Here is a tiny trained network, its code and every weight. The questions are about switching its units off for an input and a target symbol, where a switched-off unit gives its printed mean instead of its output.

import numpy as np


def w(rows, s, z=0):
    codes = np.array(rows[::2]) - 128.0
    scale = np.full(codes.shape[1], s)
    scale[-1] = z or s
    return codes * scale


def f(y):
    return np.maximum(y, 0)


def softmax(a):
    e = np.exp(a - a.max(-1, keepdims=True))
    return e / e.sum(-1, keepdims=True)


def log_softmax(a):
    a = a - a.max(-1, keepdims=True)
    return a - np.log(np.exp(a).sum(-1, keepdims=True))


def net(x, mask):
    ids = ['αβγδζηλπτψω'.index(c) for c in x.split()]
    T = len(ids)
    res = E[ids] + P[:T]
    q, k, v = (res @ M[0].T for M in (Q, K, V))
    z = softmax(np.where(np.tri(T) > 0, q @ k.T / 3**0.5, -1e9)) @ v
    res = res + np.where(mask[0], z, O[0][:, -1]) @ O[0][:, :-1]
    y = f(res @ A[0][:, :-1].T + A[0][:, -1])
    res = res + np.where(mask[1:9], y, B[0][:, -1]) @ B[0][:, :-1]
    return log_softmax(res[-1] @ U[:, :-1].T + U[:, -1])


Q, K, V, O, A, B = {}, {}, {}, {}, {}, {}
E = w([
[39,151,126,115,27,166,124,196,162,179,128],'α',
[9,183,69,211,68,183,198,115,195,141,207],'β',
[98,213,135,58,94,103,111,179,140,142,41],'γ',
[86,217,63,165,135,136,210,92,186,81,108],'δ',
[73,68,161,87,108,125,220,153,101,169,128],'ζ',
[122,135,139,87,190,69,195,88,126,107,44],'η',
[74,97,203,61,155,101,130,104,126,102,56],'λ',
[192,218,61,111,119,236,185,126,114,82,86],'π',
[56,142,123,111,145,166,73,108,202,41,70],'τ',
[139,91,82,111,150,246,121,136,145,158,121],'ψ',
[99,54,107,191,192,162,120,50,254,107,164],'ω',
],0.012)
P = w([
[156,98,129,182,83,85,105,132,114,165,96],'0',
[133,135,176,105,128,176,224,103,186,189,75],'1',
[101,86,36,64,140,88,200,197,158,76,212],'2',
[191,24,108,195,68,102,91,105,104,51,81],'3',
[169,76,176,162,146,202,202,108,149,65,79],'4',
[18,148,39,81,215,76,119,145,57,97,172],'5',
[123,58,79,248,149,102,89,81,82,132,89],'6',
],0.013)
Q[0] = w([
[170,144,196,216,120,169,64,2,63,195,90],'head 1',
[92,70,41,153,108,126,99,28,70,121,44],'head 1',
[55,170,133,87,204,183,146,77,142,141,114],'head 1',
],0.0094)
K[0] = w([
[79,254,133,109,107,57,130,141,115,213,149],'head 1',
[52,162,88,80,237,123,78,126,48,115,218],'head 1',
[97,161,135,170,148,164,101,45,73,130,101],'head 1',
],0.0093)
V[0] = w([
[94,52,168,171,189,28,169,44,174,139,163],'head 1',
[96,222,173,104,127,64,87,105,191,3,29],'head 1',
[71,52,236,63,124,124,52,213,120,139,133],'head 1',
],0.0073)
O[0] = w([
[127,110,220,250,142,87,176,180,176,127,162,191],'head 1',
[156,139,172,74,99,81,139,75,216,68,129,233],'head 1',
[19,90,190,124,110,123,78,144,70,43,169,4],'head 1',
],0.013,0.0032)
A[0] = w([
[127,101,31,27,102,73,97,85,103,113,203,5],'neuron 1',
[50,146,78,9,170,170,201,192,104,67,141,185],'neuron 2',
[146,129,81,79,184,117,147,163,200,136,148,130],'neuron 3',
[48,126,167,96,147,124,191,191,151,120,164,82],'neuron 4',
[120,69,255,225,96,77,72,153,152,64,119,106],'neuron 5',
[118,123,103,63,90,30,114,118,145,77,219,179],'neuron 6',
[119,139,144,40,106,149,170,87,177,104,129,60],'neuron 7',
[145,152,191,121,96,127,179,141,253,127,110,191],'neuron 8',
],0.0075,0.0028)
B[0] = w([
[149,252,181,201,129,226,22,185,169,36,149,166],'neuron 1',
[122,130,135,188,34,81,73,2,160,214,124,185],'neuron 2',
[67,161,208,88,112,206,73,173,47,171,228,187],'neuron 3',
[140,105,96,132,202,176,124,136,192,90,72,173],'neuron 4',
[194,229,86,107,114,131,189,92,71,107,145,204],'neuron 5',
[169,72,81,76,139,117,145,218,158,97,151,175],'neuron 6',
[191,101,147,205,187,50,148,219,169,130,158,189],'neuron 7',
[60,78,124,98,143,155,135,70,60,114,87,252],'neuron 8',
],0.0078,0.016)
U = w([
[130,68,181,99,105,188,148,73,204,176,47,193],'α',
[150,102,212,143,67,145,148,77,145,142,106,142],'β',
[140,134,116,121,138,170,111,155,161,133,92,34],'γ',
[111,148,147,46,90,132,162,135,77,127,213,69],'δ',
[158,60,87,206,138,55,121,169,190,203,104,105],'ζ',
[97,36,39,78,186,102,103,180,90,154,118,254],'η',
[141,54,15,61,119,70,144,127,144,132,133,128],'λ',
[197,159,254,211,103,104,130,141,133,166,182,44],'π',
[180,91,192,187,119,123,100,197,196,103,115,65],'τ',
[88,82,179,133,100,138,62,86,73,127,168,205],'ψ',
[96,137,177,167,213,150,106,222,48,110,159,108],'ω',
],0.0075,0.0027)

Each question gives the input, a string of symbols that net reads in full, and the target symbol t.
The units are the heads (3 rows each of Q, K, V and O) and the neurons (one row each of A and B). Each row of codes is followed by its name. A weight is (code - 128) times the scale printed after its matrix; where a second scale follows, it is the last column's (O, A, B and U).
mask holds one flag per unit, heads first, then neurons. A switched-off unit (its flag False) gives its mean, the last column of its rows in O or B, instead of its output. The means were averaged over made-up inputs and are rounded, as every weight is.
A unit's drop is (log p(t) with every unit on - log p(t) with that unit switched off) / (log p(t) with every unit on - log p(t) with every unit switched off).
The circuit of an input: a set's keep is (log p(t) with only the set's units on - log p(t) with every unit switched off) / (log p(t) with every unit on - log p(t) with every unit switched off). Starting from all 9 units, units are removed one at a time, each time the one whose removal leaves the highest keep (on an exact tie, the one counted first), for as long as the keep stays at least 0.8.
units of the circuit, in order: the units of the circuit, biggest drop first
unit that matters most: the unit with the biggest drop
top k neurons: the k neurons with the biggest drops, biggest first
input τ γ β, target τ: units of the circuit, in order -> head 1; neuron 1; neuron 7
input ψ ω ζ, target ω: units of the circuit, in order -> head 1; neuron 3
input τ ω α, target ω: units of the circuit, in order -> head 1; neuron 2; neuron 8
input γ δ γ τ γ γ, target τ: units of the circuit, in order -> head 1; neuron 1; neuron 7
input α β ζ δ ψ π δ, target γ: units of the circuit, in order -> head 1; neuron 1
input λ ω η, target ω: units of the circuit, in order -> head 1; neuron 3; neuron 2
input η α γ γ τ ω γ, target π: units of the circuit, in order -> head 1
input δ δ δ δ, target α: units of the circuit, in order -> head 1; neuron 8; neuron 7
input β λ λ α, target δ: units of the circuit, in order -> neuron 5; head 1
input γ ω λ γ λ δ α, target α: units of the circuit, in order -> head 1; neuron 8
input λ π τ ζ, target λ: units of the circuit, in order -> head 1; neuron 3; neuron 6; neuron 5
input γ π ζ, target π: top 2 neurons -> neuron 1; neuron 2
input η λ γ γ, target τ: top 2 neurons -> neuron 1; neuron 8
input π γ δ, target π: top 2 neurons -> neuron 2; neuron 1
input γ δ δ, target δ: unit that matters most -> neuron 3
input δ λ α, target λ: top 3 neurons -> neuron 6; neuron 4; neuron 5
input γ δ ψ τ γ δ, target τ: top 3 neurons -> neuron 1; neuron 7; neuron 6
input ω ζ η ω, target β: top 2 neurons -> neuron 5; neuron 7
input τ ω γ δ λ α, target λ: top 2 neurons -> neuron 6; neuron 1
input ω τ η, target ω: unit that matters most -> head 1
input λ λ α π ζ β, target π: top 3 neurons -> neuron 1; neuron 2; neuron 8
input η τ ζ β ω ω ζ, target π: top 2 neurons -> neuron 5; neuron 6
